+4.98 -1.40 +0.15
-4.76 +3.75 -0.28
-4.70 +5.73 +2.60
-0.22 -5.33 -7.67
=>
+0.15 -0.28 +2.60 -7.67
-1.40 +3.75 +5.73 -5.33
+4.98 -4.76 -4.70 -0.22

-2.21 -5.79 +0.86 -1.15 -2.58 -5.15
-2.21 -4.84 +0.27 +4.36 +3.57 -3.03
-6.18 +0.18 +1.39 -7.68 -2.33 -1.75
=>
-5.15 -3.03 -1.75
-2.58 +3.57 -2.33
-1.15 +4.36 -7.68
+0.86 +0.27 +1.39
-5.79 -4.84 +0.18
-2.21 -2.21 -6.18

+4.45 -0.38 +4.25 -3.89 -2.32 +1.53 +0.83 +2.83 +3.07 -5.62 +5.72
-1.60 -0.17 +3.08 -1.23 +8.39 +3.30 -4.38 -3.19 -2.58 +2.73 -1.97
=>
+5.72 -1.97
-5.62 +2.73
+3.07 -2.58
+2.83 -3.19
+0.83 -4.38
+1.53 +3.30
-2.32 +8.39
-3.89 -1.23
+4.25 +3.08
-0.38 -0.17
+4.45 -1.60

-0.02 +1.52 +0.14 +1.68 +3.15 +7.34 +1.63 +1.68 +1.65 +1.41 +2.10
+2.94 +1.28 +1.24 -2.34 +3.10 -0.42 +1.16 +0.46 +0.33 +2.31 +0.55
+0.83 +3.26 +1.25 +1.78 -2.35 -0.59 -0.05 +1.15 +0.48 -0.66 -0.68
=>
+2.10 +0.55 -0.68
+1.41 +2.31 -0.66
+1.65 +0.33 +0.48
+1.68 +0.46 +1.15
+1.63 +1.16 -0.05
+7.34 -0.42 -0.59
+3.15 +3.10 -2.35
+1.68 -2.34 +1.78
+0.14 +1.24 +1.25
+1.52 +1.28 +3.26
-0.02 +2.94 +0.83

+0.98 +0.37 -0.10 +0.37 +0.62 -0.50 +0.90 -0.27 +0.03 -0.08 -0.45 +1.00
-0.43 -0.08 -0.54 -0.12 -0.40 +0.05 -0.39 -0.06 -0.27 -0.37 +0.07 -0.36
-1.30 -2.43 +4.19 +2.00 +0.94 -7.54 -3.26 -6.92 +1.68 -0.63 -7.88 -5.05
=>
+1.00 -0.36 -5.05
-0.45 +0.07 -7.88
-0.08 -0.37 -0.63
+0.03 -0.27 +1.68
-0.27 -0.06 -6.92
+0.90 -0.39 -3.26
-0.50 +0.05 -7.54
+0.62 -0.40 +0.94
+0.37 -0.12 +2.00
-0.10 -0.54 +4.19
+0.37 -0.08 -2.43
+0.98 -0.43 -1.30

+5.20 -3.91 -6.76 -6.03 -2.64 +5.00 +0.03 +3.84 +2.90 +0.77 +1.97 +5.14 +0.97 +0.90
-1.06 +0.53 -0.18 +1.73 +0.87 +1.57 -1.04 -0.33 +2.25 +2.38 +1.10 +0.88 -0.04 -2.14
=>
+0.90 -2.14
+0.97 -0.04
+5.14 +0.88
+1.97 +1.10
+0.77 +2.38
+2.90 +2.25
+3.84 -0.33
+0.03 -1.04
+5.00 +1.57
-2.64 +0.87
-6.03 +1.73
-6.76 -0.18
-3.91 +0.53
+5.20 -1.06

-0.79 -8.83 +5.28
+7.61 -8.88 -8.01
-4.69 +3.02 -2.32
-3.20 +2.89 +4.93
+1.59 +0.88 +9.02
+7.96 -7.02 -4.70
+7.53 -3.93 +4.27
=>
+5.28 -8.01 -2.32 +4.93 +9.02 -4.70 +4.27
-8.83 -8.88 +3.02 +2.89 +0.88 -7.02 -3.93
-0.79 +7.61 -4.69 -3.20 +1.59 +7.96 +7.53
---
-0.04 -0.53 +0.27 +1.04 +0.50
-5.02 +7.63 -4.65 -4.26 -2.25
=>
-0.04 -0.53
-5.02 +7.63

-1.46 -7.62 -5.69 -3.36 -2.24
-4.02 -1.06 +4.44 -1.61 -1.58
+1.84 +1.51 -2.05 +2.07 +2.58
=>
-1.46 -7.62
-4.02 -1.06

-3.53 -0.48 -6.57 -1.69 -0.99
+2.41 +1.70 -3.65 +0.38 -1.03
-1.17 +0.44 -1.81 -3.48 -6.54
+0.94 +0.96 +1.05 -3.26 -3.93
=>
-3.53 -0.48
+2.41 +1.70

+0.07 -3.11 -2.78 -0.98
+3.06 +0.49 -6.43 -0.45
-5.29 -3.84 +3.71 +3.20
+5.69 +5.60 -0.98 -4.47
+6.98 +5.73 -6.74 +4.33
=>
+0.07 -3.11
+3.06 +0.49

+5.21 -5.10 +0.08 +6.19 +4.43
-8.51 -2.03 +3.51 +6.37 -0.45
+5.77 -4.86 +0.64 +5.61 +4.19
=>
+5.21 -5.10
-8.51 -2.03

+2.81 +3.06 +0.49 +5.47
+4.10 -3.08 +3.24 +7.20
+1.31 +1.35 +1.49 +3.89
+1.44 -2.87 +4.77 +6.62
+1.29 -1.95 +0.62 +1.36
=>
+2.81 +3.06
+4.10 -3.08

+3.28 -2.80 -5.79 +1.22 -3.83
+8.01 -1.34 -2.38 +0.80 -4.14
+2.64 -3.91 -5.06 +1.36 -4.78
+3.63 -3.58 -5.78 +1.04 -4.07
=>
+3.28 -2.80
+8.01 -1.34

-1.34 +3.68 -2.78 +3.45
+0.22 +5.77 -4.42 -6.96
+4.46 -5.05 +0.90 -3.74
=>
-1.34 +3.68
+0.22 +5.77

+3.61 -5.17 -1.44 -5.02 +0.70
-7.58 -3.25 +5.32 -3.14 +3.33
+5.91 -2.48 +0.52 -2.85 -1.20
-2.75 +3.74 +4.85 +4.85 -0.13
+7.19 -4.59 +1.33 -5.32 +1.36
=>
+3.61 -5.17
-7.58 -3.25
